Here is a tiny trained network, its code and every weight. The questions are about switching its units off for an input and a target symbol, where a switched-off unit gives its printed mean instead of its output.

import numpy as np


def w(rows, s, z=0):
    codes = np.array(rows[::2]) - 128.0
    scale = np.full(codes.shape[1], s)
    scale[-1] = z or s
    return codes * scale


def softmax(a):
    e = np.exp(a - a.max(-1, keepdims=True))
    return e / e.sum(-1, keepdims=True)


def log_softmax(a):
    a = a - a.max(-1, keepdims=True)
    return a - np.log(np.exp(a).sum(-1, keepdims=True))


def net(x, mask):
    ids = ['ΓΘΞΠΩζμσ'.index(c) for c in x.split()]
    T = len(ids)
    res = E[ids] + P[:T]
    u = 0
    for l in range(3):
        r = res
        for j in range(2):
            rows = slice(2 * j, 2 * j + 2)
            q, k, v = (r @ M[l][rows].T for M in (Q, K, V))
            z = softmax(np.where(np.tri(T) > 0, q @ k.T / 2**0.5, -1e9)) @ v
            o = O[l][rows]
            res = res + np.where(mask[u + j], z, o[:, -1]) @ o[:, :-1]
        u += 2
    return log_softmax(res[-1] @ U[:, :-1].T + U[:, -1])


Q, K, V, O = {}, {}, {}, {}
E = w([
[28,122,176,103,202],'Γ',
[187,149,130,63,232],'Θ',
[119,128,179,77,228],'Ξ',
[156,32,4,135,84],'Π',
[184,27,236,119,167],'Ω',
[39,233,106,91,197],'ζ',
[126,109,216,79,93],'μ',
[209,133,38,136,79],'σ',
],0.016)
P = w([
[115,9,98,113,144],'0',
[123,44,113,111,155],'1',
[127,65,123,116,156],'2',
[133,84,126,123,150],'3',
[143,107,133,126,148],'4',
[150,122,136,135,142],'5',
[158,142,145,143,144],'6',
[159,157,152,149,135],'7',
[165,170,157,158,129],'8',
[168,189,168,164,124],'9',
[175,196,170,174,114],'10',
[183,215,170,181,106],'11',
],0.016)
Q[0] = w([
[92,116,142,182,106],'L0H1',
[92,108,115,111,140],'L0H1',
[251,164,131,69,212],'L0H2',
[77,157,68,154,132],'L0H2',
],0.016)
K[0] = w([
[158,78,120,134,116],'L0H1',
[144,102,93,101,94],'L0H1',
[222,203,200,240,81],'L0H2',
[121,82,9,192,223],'L0H2',
],0.011)
V[0] = w([
[16,147,114,40,163],'L0H1',
[2,247,151,158,193],'L0H1',
[222,32,170,246,147],'L0H2',
[167,133,92,152,248],'L0H2',
],0.0074)
O[0] = w([
[194,60,172,89,101,153],'L0H1',
[46,53,215,214,99,74],'L0H1',
[204,45,197,255,202,245],'L0H2',
[28,51,25,233,89,153],'L0H2',
],0.0064,0.011)
Q[1] = w([
[85,118,45,105,86],'L1H1',
[101,145,122,137,133],'L1H1',
[49,119,109,137,146],'L1H2',
[210,80,207,168,249],'L1H2',
],0.015)
K[1] = w([
[131,35,90,42,180],'L1H1',
[18,94,173,102,255],'L1H1',
[108,122,151,47,191],'L1H2',
[133,237,181,206,72],'L1H2',
],0.0087)
V[1] = w([
[146,197,123,118,214],'L1H1',
[176,69,83,132,125],'L1H1',
[100,131,93,254,151],'L1H2',
[152,172,8,97,91],'L1H2',
],0.0089)
O[1] = w([
[209,105,104,201,104,164],'L1H1',
[102,255,130,188,158,214],'L1H1',
[83,116,115,153,205,118],'L1H2',
[79,135,183,145,66,7],'L1H2',
],0.0092,0.011)
Q[2] = w([
[113,163,255,133,132],'L2H1',
[194,107,77,132,79],'L2H1',
[70,139,166,66,130],'L2H2',
[131,186,173,102,68],'L2H2',
],0.0098)
K[2] = w([
[44,198,95,198,86],'L2H1',
[139,94,211,112,166],'L2H1',
[87,123,113,25,139],'L2H2',
[169,172,169,3,100],'L2H2',
],0.0081)
V[2] = w([
[135,22,84,207,133],'L2H1',
[225,137,201,57,183],'L2H1',
[134,92,68,109,182],'L2H2',
[106,184,209,1,48],'L2H2',
],0.0051)
O[2] = w([
[32,152,95,97,181,154],'L2H1',
[82,142,159,50,186,180],'L2H1',
[102,25,177,138,255,166],'L2H2',
[162,34,166,182,239,6],'L2H2',
],0.005,0.02)
U = w([
[117,74,140,163,138,204],'Γ',
[175,139,156,83,136,178],'Θ',
[173,81,15,130,120,177],'Ξ',
[94,184,254,145,171,87],'Π',
[110,170,165,114,157,125],'Ω',
[108,110,141,112,164,151],'ζ',
[120,143,137,126,144,144],'μ',
[170,150,124,150,212,2],'σ',
],0.0092,0.0087)

Each question gives the input, a string of symbols that net reads in full, and the target symbol t.
The units are the heads (2 rows each of Q, K, V and O). Each row of codes is followed by its name. A weight is (code - 128) times the scale printed after its matrix; where a second scale follows, it is the last column's (O and U).
mask holds one flag per head, layer by layer. A switched-off head (its flag False) gives its mean, the last column of its rows in O, instead of its output. The means were averaged over made-up inputs and are rounded, as every weight is.
A unit's drop is (log p(t) with every unit on - log p(t) with that unit switched off) / (log p(t) with every unit on - log p(t) with every unit switched off).
The circuit of an input: a set's keep is (log p(t) with only the set's units on - log p(t) with every unit switched off) / (log p(t) with every unit on - log p(t) with every unit switched off). Starting from all 6 units, units are removed one at a time, each time the one whose removal leaves the highest keep (on an exact tie, the one counted first), for as long as the keep stays at least 0.8.
units of the circuit, in order: the units of the circuit, biggest drop first
unit that matters most: the unit with the biggest drop
heads that matter: for each layer, one digit per head in row order, 1 if its drop is at least 0.15 and else 0, layers parted by /
drop of u: that unit's drop, to one decimal
input Θ σ Ξ Ω, target Π: heads that matter	00 / 11 / 00
input Γ μ Ω μ Π Ω Ω Ω Ω Ξ Θ Ω, target σ: units of the circuit, in order	(L1H2; L0H2)
input Θ Θ Ω σ Ω Ξ, target Π: units of the circuit, in order	(L1H2)
input σ Γ Θ Ω Ω ζ Θ, target Γ: units of the circuit, in order	(L0H1; L1H1)
input Ω ζ μ Ξ Θ Ω Γ Θ μ Ω μ Γ, target Θ: units of the circuit, in order	(L0H2; L1H1; L1H2)
input Ξ Ω μ σ Ξ, target Π: units of the circuit, in order	(L1H2; L1H1)
input Θ Π Ξ Θ Ξ Θ μ Ω, target Θ: units of the circuit, in order	(L0H2; L1H2)
input ζ σ μ, target Π: units of the circuit, in order	(L1H1; L0H2; L1H2)
input Ω Γ σ Ω Ξ σ μ, target Π: units of the circuit, in order	(L1H2; L0H2)
input Π Ξ ζ Γ Θ, target Γ: heads that matter	10 / 01 / 00
input Π μ Ω Π ζ Ω Ω, target Γ: units of the circuit, in order	(L1H1; L0H2)
input Ω Π Ω σ, target Ω: units of the circuit, in order	(L1H2; L1H1)
input μ Γ Γ μ Ω μ Θ Π Ω Ω ζ Ξ, target Γ: heads that matter	10 / 10 / 00
input μ μ Π Γ, target Θ: unit that matters most	L0H2
input Γ ζ Ω Γ Ξ Ω μ Π Θ Ξ, target Θ: drop of L0H2	1.1
input Θ Π Θ Π Ω, target σ: drop of L0H1	0.0
input ζ Θ Ω Ω Θ Γ Θ Ω Ω Ω μ Ξ, target Θ: drop of L1H1	0.5
